Look-ups in named tables: a row name and a column name give one cell, copied from the table.

Table Fovif
,Loba,Nobo,Ruze,Kativ,Raminu,Fisi,Ped
Dakil,511,288,130,482,216,298,350
Gazod,191,383,132,399,257,464,225
Zaf,484,457,158,350,236,471,257
Bovesu,150,108,337,375,413,150,372
Gul,206,765,773,330,512,703,441
Mar,452,965,121,425,139,922,379
Vesimo,523,274,108,364,284,361,299
Leno,579,353,269,267,297,403,312
Mugida,156,162,283,258,322,221,356
Banaki,385,166,211,132,211,243,298
Femo,386,276,327,582,331,365,475
Mul,520,593,337,324,291,620,202

Mul, Fisi => 620
Gazod, Ruze => 132
Mul, Raminu => 291
Bovesu, Raminu => 413
Leno, Raminu => 297
Leno, Loba => 579
Vesimo, Nobo => 274
Leno, Nobo => 353
Bovesu, Kativ => 375
Mul, Ped => 202
Dakil, Ruze => 130
Vesimo, Kativ => 364
Mar, Raminu => 139
Mul, Ruze => 337
Which row has the largest Loba? Leno

Poso:
,Fogof,Dup,Tosiru,Ligekev,Gutop,Dusoded
Beve,-86.194,-16.112,51.994,51.579,-20.688,-48.235
Pog,-16.182,-54.042,-41.943,-36.625,-18.088,-38.228
Zefimu,-79.918,-34.196,33.441,40.463,-12.087,-54.740

What is the Tosiru of Pog in Poso? -41.943
What is the Ligekev of Zefimu in Poso? 40.463
What is the Ligekev of Pog in Poso? -36.625
What is the Gutop of Pog in Poso? -18.088
What is the Fogof of Pog in Poso? -16.182
What is the Dusoded of Zefimu in Poso? -54.740
What is the Gutop of Zefimu in Poso? -12.087
What is the Gutop of Beve in Poso? -20.688

Zof
|  | Sigodi | Sotisor |
|---|---|---|
| Rirepov | 7.2 | -1.5 |
| Mak | -8.9 | 3.1 |
| Mis | 5.9 | -7.8 |

Sotisor of Mak = 3.1
Sigodi of Mis = 5.9
Sotisor of Mis = -7.8
Sigodi of Mak = -8.9
Sigodi of Rirepov = 7.2
Sotisor of Rirepov = -1.5
Which row has the largest Sotisor? Mak

Table Bapu
,Los,Pibetem,Valamo,Bimotu
Dufoz,-9.3,62.2,-15.3,10.6
Zanamud,-5.4,14.7,-6.9,1.9
Potobap,-9.8,2.0,-15.9,-29.7
Gosome,-17.4,94.4,-32.4,-12.5
Nodisa,-9.2,7.7,-15.1,-24.1
Tep,-4.9,42.4,-5.3,23.6
Basa,-1.9,-77.4,0.4,-39.0
Namiba,3.5,-27.0,13.0,26.0
Daris,-1.1,-18.1,3.8,8.0
Zev,-10.9,28.7,-18.9,-20.3
Lobasuz,11.7,-47.8,31.2,59.5
Duril,-8.6,4.9,-13.7,-21.8
Duvobel,-2.9,-4.2,-1.1,4.3
Zot,-21.3,75.6,-41.6,-48.3

What is the Valamo of Zev in Bapu? -18.9
What is the Bimotu of Nodisa in Bapu? -24.1
What is the Pibetem of Daris in Bapu? -18.1
What is the Los of Zot in Bapu? -21.3
What is the Bimotu of Gosome in Bapu? -12.5
What is the Valamo of Duril in Bapu? -13.7
What is the Valamo of Duvobel in Bapu? -1.1
What is the Valamo of Potobap in Bapu? -15.9
What is the Valamo of Zot in Bapu? -41.6
What is the Los of Potobap in Bapu? -9.8
What is the Los of Gosome in Bapu? -17.4
What is the Valamo of Zanamud in Bapu? -6.9
What is the Los of Duril in Bapu? -8.6
What is the Valamo of Nodisa in Bapu? -15.1

Lorov =
,Komu,Kivutek,Nuze,Zumotoz,Duradus,Zov,Rup,Tis,Nono
Fazotev,7.69,6.02,3.41,3.37,4.09,2.63,3.29,4.73,3.38
Rok,3.56,1.84,4.40,7.48,2.15,6.64,4.73,7.86,6.49
Kotev,4.96,4.89,4.95,4.94,4.91,4.93,4.91,4.98,4.93
Tukofo,4.77,4.32,4.97,4.65,4.67,4.57,4.31,5.01,4.48
Patura,4.95,4.96,4.93,4.88,4.96,4.88,4.91,4.86,4.89
Muv,4.89,4.96,4.87,4.95,4.91,4.92,4.99,4.93,4.98
Kevira,5.24,4.94,4.45,4.85,4.49,4.68,4.73,4.95,4.90
Tamura,5.63,6.79,4.95,3.10,6.44,3.62,4.98,2.93,3.75
Felina,4.89,4.92,4.87,4.75,4.90,4.82,4.92,4.87,4.74
Nisetim,4.84,4.80,4.89,5.10,4.79,5.09,5.00,5.08,5.09
Femos,3.72,2.13,4.58,7.34,2.50,6.58,4.79,7.58,6.47
Leso,4.37,4.48,5.24,4.66,5.08,4.74,4.63,4.86,4.51
Tati,5.19,5.40,4.85,4.14,5.30,4.25,4.66,4.24,4.27

What is the Zov of Femos in Lorov?
6.58
What is the Nuze of Kevira in Lorov?
4.45
What is the Tis of Tati in Lorov?
4.24
What is the Tis of Rok in Lorov?
7.86
What is the Nuze of Femos in Lorov?
4.58
What is the Rup of Femos in Lorov?
4.79
What is the Komu of Nisetim in Lorov?
4.84
What is the Duradus of Kevira in Lorov?
4.49
What is the Zov of Nisetim in Lorov?
5.09
What is the Kivutek of Femos in Lorov?
2.13
What is the Duradus of Felina in Lorov?
4.90
What is the Komu of Muv in Lorov?
4.89
What is the Kivutek of Tamura in Lorov?
6.79
What is the Zumotoz of Fazotev in Lorov?
3.37
What is the Zumotoz of Kevira in Lorov?
4.85
What is the Kivutek of Muv in Lorov?
4.96
What is the Tis of Nisetim in Lorov?
5.08

